Below is a small trained network, with its code and all its weights. Each question gives an input and a target symbol and asks what happens when units are switched off, that is, made to give their printed mean instead of their output.

import numpy as np


def w(rows, s, z=0):
    codes = np.array(rows[::2]) - 128.0
    scale = np.full(codes.shape[1], s)
    scale[-1] = z or s
    return codes * scale


def softmax(a):
    e = np.exp(a - a.max(-1, keepdims=True))
    return e / e.sum(-1, keepdims=True)


def log_softmax(a):
    a = a - a.max(-1, keepdims=True)
    return a - np.log(np.exp(a).sum(-1, keepdims=True))


def net(x, mask):
    ids = ['ΛΠΩαδζθξ'.index(c) for c in x.split()]
    T = len(ids)
    res = E[ids] + P[:T]
    u = 0
    for l in range(3):
        r = res
        for j in range(3):
            rows = slice(2 * j, 2 * j + 2)
            q, k, v = (r @ M[l][rows].T for M in (Q, K, V))
            z = softmax(np.where(np.tri(T) > 0, q @ k.T / 2**0.5, -1e9)) @ v
            o = O[l][rows]
            res = res + np.where(mask[u + j], z, o[:, -1]) @ o[:, :-1]
        u += 3
    return log_softmax(res[-1] @ U[:, :-1].T + U[:, -1])


Q, K, V, O = {}, {}, {}, {}
E = w([
[42,119,165,143,145,162],'Λ',
[114,117,154,171,107,167],'Π',
[250,117,125,101,136,107],'Ω',
[147,117,119,81,184,133],'α',
[116,110,110,181,182,118],'δ',
[64,164,160,112,100,105],'ζ',
[164,89,135,214,157,84],'θ',
[111,129,160,151,146,89],'ξ',
],0.024)
P = w([
[39,86,188,8,8,145],'0',
[147,150,137,176,149,124],'1',
[203,97,88,150,87,170],'2',
[138,225,153,77,112,184],'3',
[205,79,89,137,82,164],'4',
[163,225,166,51,145,111],'5',
[108,17,113,185,147,196],'6',
[166,201,142,69,101,104],'7',
[166,91,16,63,1,225],'8',
],0.0074)
Q[0] = w([
[108,169,102,86,138,198],'0.h1',
[71,253,132,138,140,55],'0.h1',
[96,4,67,101,82,89],'0.h2',
[179,189,237,236,92,215],'0.h2',
[137,15,66,26,66,38],'0.h3',
[109,108,215,118,124,47],'0.h3',
],0.0066)
K[0] = w([
[95,163,125,197,92,98],'0.h1',
[49,208,43,192,176,192],'0.h1',
[147,103,48,131,129,22],'0.h2',
[89,130,153,254,162,204],'0.h2',
[69,170,150,191,130,113],'0.h3',
[129,58,124,153,112,170],'0.h3',
],0.0083)
V[0] = w([
[150,141,192,72,210,189],'0.h1',
[166,88,141,66,116,76],'0.h1',
[78,88,42,64,80,105],'0.h2',
[170,180,106,112,166,151],'0.h2',
[149,95,195,129,141,254],'0.h3',
[13,176,48,209,73,65],'0.h3',
],0.0077)
O[0] = w([
[88,207,31,110,145,180,169],'0.h1',
[113,125,54,200,102,118,176],'0.h1',
[180,153,154,193,131,134,39],'0.h2',
[136,2,188,217,185,134,72],'0.h2',
[210,183,130,35,96,178,250],'0.h3',
[51,110,141,201,100,167,2],'0.h3',
],0.0086,0.0054)
Q[1] = w([
[172,178,64,86,49,157],'1.h1',
[160,216,225,111,143,135],'1.h1',
[36,173,97,140,82,77],'1.h2',
[74,71,2,103,107,144],'1.h2',
[127,77,96,84,85,162],'1.h3',
[129,143,194,125,75,109],'1.h3',
],0.0093)
K[1] = w([
[87,11,215,123,106,132],'1.h1',
[136,59,88,60,205,230],'1.h1',
[145,167,32,162,210,166],'1.h2',
[44,116,179,148,58,69],'1.h2',
[168,172,145,113,1,170],'1.h3',
[117,153,103,122,197,186],'1.h3',
],0.0079)
V[1] = w([
[255,67,165,154,120,165],'1.h1',
[101,96,120,117,120,66],'1.h1',
[180,110,186,94,78,175],'1.h2',
[151,152,190,193,26,96],'1.h2',
[142,95,141,184,152,68],'1.h3',
[155,155,107,92,65,161],'1.h3',
],0.0092)
O[1] = w([
[201,107,139,156,104,146,126],'1.h1',
[105,117,139,44,78,161,83],'1.h1',
[165,146,61,190,172,145,240],'1.h2',
[132,142,104,122,2,124,158],'1.h2',
[194,239,178,69,29,199,17],'1.h3',
[169,155,117,196,135,87,255],'1.h3',
],0.0079,0.011)
Q[2] = w([
[95,179,183,110,182,52],'2.h1',
[63,45,176,48,89,121],'2.h1',
[151,77,70,138,108,86],'2.h2',
[51,73,83,204,171,142],'2.h2',
[79,134,255,74,198,114],'2.h3',
[151,178,128,166,144,105],'2.h3',
],0.0088)
K[2] = w([
[181,100,102,112,124,141],'2.h1',
[33,192,176,255,91,186],'2.h1',
[92,174,60,135,62,60],'2.h2',
[85,189,47,152,129,162],'2.h2',
[90,155,177,182,141,127],'2.h3',
[125,123,69,84,138,105],'2.h3',
],0.0086)
V[2] = w([
[245,151,109,250,106,123],'2.h1',
[104,99,79,149,2,78],'2.h1',
[42,88,96,85,179,161],'2.h2',
[150,54,86,154,86,162],'2.h2',
[140,89,187,102,133,153],'2.h3',
[229,182,103,96,125,128],'2.h3',
],0.0068)
O[2] = w([
[58,128,60,72,189,123,251],'2.h1',
[84,163,77,162,85,132,133],'2.h1',
[117,203,184,119,153,123,108],'2.h2',
[133,1,165,143,218,58,147],'2.h2',
[118,158,107,169,70,31,87],'2.h3',
[126,129,129,75,142,45,190],'2.h3',
],0.0084,0.024)
U = w([
[77,230,75,151,191,186,198],'Λ',
[58,14,10,210,141,253,27],'Π',
[114,204,68,86,139,50,114],'Ω',
[149,94,164,95,198,180,177],'α',
[110,168,72,180,148,113,2],'δ',
[86,193,20,168,107,140,11],'ζ',
[95,81,58,123,75,146,182],'θ',
[98,183,97,196,124,35,187],'ξ',
],0.0045,0.0021)

Each question gives the input, a string of symbols that net reads in full, and the target symbol t.
The units are the heads (2 rows each of Q, K, V and O). Each row of codes is followed by its name. A weight is (code - 128) times the scale printed after its matrix; where a second scale follows, it is the last column's (O and U).
mask holds one flag per head, layer by layer. A switched-off head (its flag False) gives its mean, the last column of its rows in O, instead of its output. The means were averaged over made-up inputs and are rounded, as every weight is.
A unit's drop is (log p(t) with every unit on - log p(t) with that unit switched off) / (log p(t) with every unit on - log p(t) with every unit switched off).
The circuit of an input: a set's keep is (log p(t) with only the set's units on - log p(t) with every unit switched off) / (log p(t) with every unit on - log p(t) with every unit switched off). Starting from all 9 units, units are removed one at a time, each time the one whose removal leaves the highest keep (on an exact tie, the one counted first), for as long as the keep stays at least 0.8.
units of the circuit, in order: the units of the circuit, biggest drop first
unit that matters most: the unit with the biggest drop
which heads matter: for each layer, one digit per head in row order, 1 if its drop is at least 0.15 and else 0, layers parted by /
drop of u: that unit's drop, to one decimal
input Λ Π Π Π Ω, target Λ: which heads matter -> 111 / 101 / 010
input Π Ω Λ Π Π α Π Π, target α: unit that matters most -> 0.h1
input Π Λ θ Π Ω Π Π Π Ω, target Π: which heads matter -> 101 / 011 / 010
input Π Π Π Π Π ζ Π Π ζ, target Π: units of the circuit, in order -> [0.h3 1.h3 2.h3]
input Π ζ Π ζ θ α, target α: which heads matter -> 100 / 001 / 100
input Π Π ζ, target Π: units of the circuit, in order -> [0.h3 2.h3]
input Ω Ω Π Π δ, target Ω: units of the circuit, in order -> [2.h3 0.h3]
input Λ Ω θ Π θ Ω Ω α, target α: units of the circuit, in order -> [0.h2 2.h1 1.h2]
input Π Π ξ, target Π: units of the circuit, in order -> [0.h3 2.h3]
input Π α θ Π, target α: units of the circuit, in order -> [2.h1 0.h1]
input α Π Π Λ Π Ω ζ Ω ξ, target α: units of the circuit, in order -> [2.h1 1.h2 0.h3]
input Π Π Π Π Π Π, target Π: units of the circuit, in order -> [0.h3 1.h3 2.h3 0.h2]
input Ω α Λ, target Ω: units of the circuit, in order -> [0.h3 2.h3]
input Λ θ Π, target Λ: unit that matters most -> 2.h2
input Λ Π ξ Π Π Ω Λ, target Λ: which heads matter -> 110 / 100 / 010
input θ Ω Π θ Π, target θ: which heads matter -> 101 / 111 / 010
input Ω Ω Π, target Ω: drop of 2.h3 -> 1.1
input α Π Π α Λ, target α: drop of 0.h1 -> 0.1
input θ δ α, target θ: drop of 0.h2 -> -0.1
input ζ Π Ω ξ Π, target ζ: unit that matters most -> 1.h1
